Below are the code and all the weights of a small trained network. Each question names an input and a class and asks about switching units off, where a switched-off unit gives its printed mean instead of its output.

import numpy as np


def w(rows, s, z=0):
    codes = np.array(rows[::2]) - 128.0
    scale = np.full(codes.shape[1], s)
    scale[-1] = z or s
    return codes * scale


def f(y):
    return np.maximum(y, 0)


def log_softmax(a):
    a = a - a.max(-1, keepdims=True)
    return a - np.log(np.exp(a).sum(-1, keepdims=True))


def net(x, mask):
    res = np.array(x, float).reshape(1, 4) / 4 @ E
    y = f(res @ A[0][:, :-1].T + A[0][:, -1])
    res = res + np.where(mask, y, B[0][:, -1]) @ B[0][:, :-1]
    return log_softmax(res[-1] @ U[:, :-1].T + U[:, -1])


A, B = {}, {}
E = w([
[224,212,158,168,190,71,217],'x0',
[42,69,186,63,205,65,189],'x1',
[205,53,12,89,201,190,168],'x2',
[172,141,106,1,21,77,169],'x3',
],0.007)
A[0] = w([
[210,198,40,197,66,194,64,71],'neuron 1',
[43,62,167,74,211,60,184,52],'neuron 2',
[170,135,103,22,32,76,172,61],'neuron 3',
[187,39,40,101,193,179,177,48],'neuron 4',
[197,183,150,153,161,93,198,78],'neuron 5',
[181,55,37,100,199,177,172,51],'neuron 6',
[66,35,92,97,72,177,61,6],'neuron 7',
[192,193,140,147,166,82,200,55],'neuron 8',
[79,38,111,88,63,175,69,53],'neuron 9',
[36,212,254,171,68,48,93,51],'neuron 10',
[190,193,138,146,153,102,199,70],'neuron 11',
[84,107,146,237,233,168,84,82],'neuron 12',
[175,62,46,99,195,168,167,75],'neuron 13',
[91,113,143,228,221,172,91,74],'neuron 14',
[88,121,150,232,234,179,71,64],'neuron 15',
[212,199,76,199,51,202,58,123],'neuron 16',
[191,179,135,136,171,107,199,79],'neuron 17',
[193,183,143,152,162,99,211,59],'neuron 18',
[78,49,174,76,206,91,196,50],'neuron 19',
],0.006,0.0021)
B[0] = w([
[95,30,117,194,105,66,233,224],'neuron 1',
[101,65,107,202,81,67,222,235],'neuron 2',
[201,196,37,2,107,64,106,206],'neuron 3',
[142,213,198,196,38,196,118,227],'neuron 4',
[52,138,66,154,210,144,54,202],'neuron 5',
[141,223,215,189,40,192,122,224],'neuron 6',
[13,175,47,170,224,147,38,207],'neuron 7',
[52,149,67,161,206,143,63,202],'neuron 8',
[27,168,40,142,226,143,41,204],'neuron 9',
[157,225,226,188,42,208,115,253],'neuron 10',
[49,133,78,146,206,128,66,195],'neuron 11',
[202,184,56,26,100,75,144,239],'neuron 12',
[153,221,220,202,36,194,106,217],'neuron 13',
[204,185,55,23,89,56,138,226],'neuron 14',
[205,183,64,23,100,62,144,237],'neuron 15',
[89,4,112,181,122,42,229,231],'neuron 16',
[70,143,95,150,173,145,63,195],'neuron 17',
[45,144,83,150,200,149,67,200],'neuron 18',
[106,72,104,206,86,70,227,222],'neuron 19',
],0.0054,0.0066)
U = w([
[37,132,86,143,217,156,27,101],'0',
[157,187,227,171,50,202,109,106],'1',
[208,152,73,1,112,76,129,116],'2',
[104,25,125,188,111,81,219,109],'3',
[165,67,178,97,170,160,106,254],'4',
],0.0097,0.0071)

Each question gives the input, the list of numbers given to net, and the class t.
The units are the neurons (one row each of A and B). Each row of codes is followed by its name. A weight is (code - 128) times the scale printed after its matrix; where a second scale follows, it is the last column's (A, B and U).
mask holds one flag per neuron, in row order. A switched-off neuron (its flag False) gives its mean, the last column of its row in B, instead of its output. The means were averaged over made-up inputs and are rounded, as every weight is.
A unit's drop is (log p(t) with every unit on - log p(t) with that unit switched off) / (log p(t) with every unit on - log p(t) with every unit switched off).
The circuit of an input: a set's keep is (log p(t) with only the set's units on - log p(t) with every unit switched off) / (log p(t) with every unit on - log p(t) with every unit switched off). Starting from the 12 units with the biggest drops (on a tie, the unit counted first), units are removed one at a time, each time the one whose removal leaves the highest keep (on an exact tie, the one counted first), for as long as the keep stays at least 0.8.
circuit, biggest first: the units of the circuit, biggest drop first
most important unit: the unit with the biggest drop
top k neurons: the k neurons with the biggest drops, biggest first
drop of u: that unit's drop, to one decimal
input [-3,7,-4,0], class 3: most important unit	neuron 2
input [1,-3,-1,-2], class 4: top 2 neurons	[neuron 2; neuron 19]
input [6,-3,-4,-7], class 2: circuit, biggest first	[neuron 15; neuron 12]
input [-1,-3,-1,2], class 4: top 2 neurons	[neuron 2; neuron 19]
input [-3,-6,-2,1], class 3: circuit, biggest first	[neuron 16; neuron 1]
input [-2,4,-6,-2], class 1: top 3 neurons	[neuron 10; neuron 16; neuron 1]
input [-2,-8,8,-3], class 1: top 3 neurons	[neuron 6; neuron 4; neuron 13]
input [-1,-8,5,2], class 3: top 3 neurons	[neuron 16; neuron 1; neuron 10]
input [-6,-2,-1,-7], class 2: drop of neuron 15	0.3
input [-5,6,-8,-3], class 1: drop of neuron 10	1.6
input [-6,0,-4,-8], class 2: drop of neuron 14	0.2
